[[126 119 121 114 140]
 [129 131 144 134 106]
 [134 128 124 147 131]
 [139 136 131 145 138]
 [130 125 140 122 108]
 [119 120 119 137 152]
 [126 114 132 136 132]
 [134 121 123 113 115]
 [145 134 117 144 129]
 [144 133 137 143 113]
 [144 114 131 120 127]
 [111 137 111 122 121]]
->
[[140 114 121 119 126]
 [106 134 144 131 129]
 [131 147 124 128 134]
 [138 145 131 136 139]
 [108 122 140 125 130]
 [152 137 119 120 119]
 [132 136 132 114 126]
 [115 113 123 121 134]
 [129 144 117 134 145]
 [113 143 137 133 144]
 [127 120 131 114 144]
 [121 122 111 137 111]]

[[131 140 131 125 133 110 147 140 105 135 136 130]
 [125 135 137 142 133 118 103 124 114 113 123 143]]
->
[[130 136 135 105 140 147 110 133 125 131 140 131]
 [143 123 113 114 124 103 118 133 142 137 135 125]]

[[135 123 133 103]
 [130 127 120 128]
 [115 145 130 135]
 [113 149 132 132]
 [126 130 122 126]
 [117 134 134 141]
 [113 127 118 124]
 [124 128 122 112]
 [143 108 129 152]]
->
[[103 133 123 135]
 [128 120 127 130]
 [135 130 145 115]
 [132 132 149 113]
 [126 122 130 126]
 [141 134 134 117]
 [124 118 127 113]
 [112 122 128 124]
 [152 129 108 143]]

[[133 142 147 104 147]
 [125 127 108 131 118]
 [112 106 133 129 130]
 [124 138 157 100 152]
 [126 133 108 131 115]]
->
[[147 104 147 142 133]
 [118 131 108 127 125]
 [130 129 133 106 112]
 [152 100 157 138 124]
 [115 131 108 133 126]]

[[131 125]
 [114 105]]
->
[[125 131]
 [105 114]]

[[118 133 142 140]
 [138 112 120 105]]
->
[[140 142 133 118]
 [105 120 112 138]]

[[116 130]
 [127 107]
 [144 154]
 [128 110]
 [126 129]
 [106 101]]
->
[[130 116]
 [107 127]
 [154 144]
 [110 128]
 [129 126]
 [101 106]]

[[123 115 100]
 [122 117  99]]
->
[[100 115 123]
 [ 99 117 122]]
---
[[121 112 130 136 153]
 [142 104 107 101 121]
 [144 132 116 126 123]]
->
[[144 132 116 126 123]
 [121 112 130 136 153]
 [142 104 107 101 121]]

[[147 129 139 136 129 128 133 122 146 129]
 [115 132 120 134 120 100 133 139 137 152]
 [129 128 113 127 140 131 121 127 121 134]
 [145 133 118 132 113 118 130 126 110 123]
 [137 125 133 125 139 135 127 130 125 148]]
->
[[145 133 118 132 113 118 130 126 110 123]
 [115 132 120 134 120 100 133 139 137 152]
 [147 129 139 136 129 128 133 122 146 129]
 [129 128 113 127 140 131 121 127 121 134]
 [137 125 133 125 139 135 127 130 125 148]]

[[127 118 142 143 137 148 131]
 [153 127 140 130 121 116 122]
 [120 131 128 121 142 146 147]
 [116 133 106 112 134 130 138]]
->
[[116 133 106 112 134 130 138]
 [120 131 128 121 142 146 147]
 [153 127 140 130 121 116 122]
 [127 118 142 143 137 148 131]]

[[135 114 129 144 120 127 122 121 122 140]
 [117 142 138 108 136 119 136 126 134 117]
 [116 132 128 117 134 140 136 138 135 112]
 [112 128 137 122 134 138 144 133 143 108]
 [140 136 127 127 125 113 123 120 123 145]
 [145 124 108 138 112 119 103 123 103 148]
 [128 112 130 146 125 141 130 131 132 132]]
->
[[117 142 138 108 136 119 136 126 134 117]
 [140 136 127 127 125 113 123 120 123 145]
 [116 132 128 117 134 140 136 138 135 112]
 [112 128 137 122 134 138 144 133 143 108]
 [145 124 108 138 112 119 103 123 103 148]
 [135 114 129 144 120 127 122 121 122 140]
 [128 112 130 146 125 141 130 131 132 132]]

[[128 121 135 126 119 129 128 134 120 118]
 [131 132 125 133 124 133 123 124 133 133]
 [132 128 134 129 121 128 126 132 125 126]
 [132 123 138 130 112 131 125 135 120 119]
 [126 133 121 130 134 127 128 123 133 134]
 [121 115 139 123 110 124 133 141 108 102]]
->
[[126 133 121 130 134 127 128 123 133 134]
 [131 132 125 133 124 133 123 124 133 133]
 [132 128 134 129 121 128 126 132 125 126]
 [132 123 138 130 112 131 125 135 120 119]
 [128 121 135 126 119 129 128 134 120 118]
 [121 115 139 123 110 124 133 141 108 102]]

[[140 108 149 132]
 [104 141 139 138]]
->
[[104 141 139 138]
 [140 108 149 132]]

[[131 133 110 142 139 131 145 130]
 [125 131 114 141 154 127 139 122]
 [129 129 121 137 122 130 143 135]
 [133 134 107 143 133 133 148 133]
 [127 126 129 123 137 127 118 120]
 [133 137 110 143 131 132 149 137]
 [136 142 117 141 118 132 150 146]]
->
[[136 142 117 141 118 132 150 146]
 [133 137 110 143 131 132 149 137]
 [133 134 107 143 133 133 148 133]
 [131 133 110 142 139 131 145 130]
 [125 131 114 141 154 127 139 122]
 [129 129 121 137 122 130 143 135]
 [127 126 129 123 137 127 118 120]]
---
[[137 120]
 [126 123]
 [148 107]
 [135 116]
 [151  98]
 [121 139]
 [154 104]]
->
[[137]
 [126]
 [148]
 [135]
 [151]
 [121]
 [154]]

[[120 123 133 137 104 117 123 120 124 123 126 129 129 134 128]
 [123 118 127 142 113 118 121 131 133 115 134 125 125 133 136]
 [126 116 118 134 127 122 125 134 140 110 131 124 128 132 139]]
->
[[120 133 104 123 124 126 129 128]
 [123 127 113 121 133 134 125 136]
 [126 118 127 125 140 131 128 139]]

[[133 137 127]
 [130 130 132]
 [152 109 142]
 [104 138 129]
 [101 107 111]]
->
[[133 127]
 [130 132]
 [152 142]
 [104 129]
 [101 111]]

[[121 112 132 121 129 119 128 124 124 142]
 [117 124 134 126 131 117 130 127 123 129]
 [138 136 128 129 133 130 123 133 132 119]
 [116 128 132 128 129 118 134 128 123 124]
 [134 142 127 132 128 130 125 133 130 118]
 [118 123 132 126 129 118 131 126 123 131]
 [136 122 124 127 121 140 126 126 133 137]
 [136 139 123 134 122 141 128 130 132 120]
 [139 120 117 128 119 152 129 123 137 142]]
->
[[121 132 129 128 124]
 [117 134 131 130 123]
 [138 128 133 123 132]
 [116 132 129 134 123]
 [134 127 128 125 130]
 [118 132 129 131 123]
 [136 124 121 126 133]
 [136 123 122 128 132]
 [139 117 119 129 137]]

[[115 142 131 125 126 151 111]
 [126 117 140 135 131 117 133]
 [143 119 119 130 133 105 148]]
->
[[115 131 126 111]
 [126 140 131 133]
 [143 119 133 148]]

[[115 135 115]
 [139 139 110]
 [118 124 138]
 [134 132 124]
 [136 127 118]
 [ 99 128 133]
 [135 137 117]
 [118 132 129]]
->
[[115 115]
 [139 110]
 [118 138]
 [134 124]
 [136 118]
 [ 99 133]
 [135 117]
 [118 129]]

[[117 140 117 133 116]
 [156 106 141 104 103]
 [120 142 124 118 104]]
->
[[117 117 116]
 [156 141 103]
 [120 124 104]]

[[117 143 119 137 129 129 143 153]
 [121 143 132 127 148 152 119 134]
 [112 143 129 101 125 118 123 129]
 [137 143 117 136 156 126 121 121]
 [117 143 130 140 153 136 139 134]
 [135 143 111 128 134 130 101 129]]
->
[[117 119 129 143]
 [121 132 148 119]
 [112 129 125 123]
 [137 117 156 121]
 [117 130 153 139]
 [135 111 134 101]]
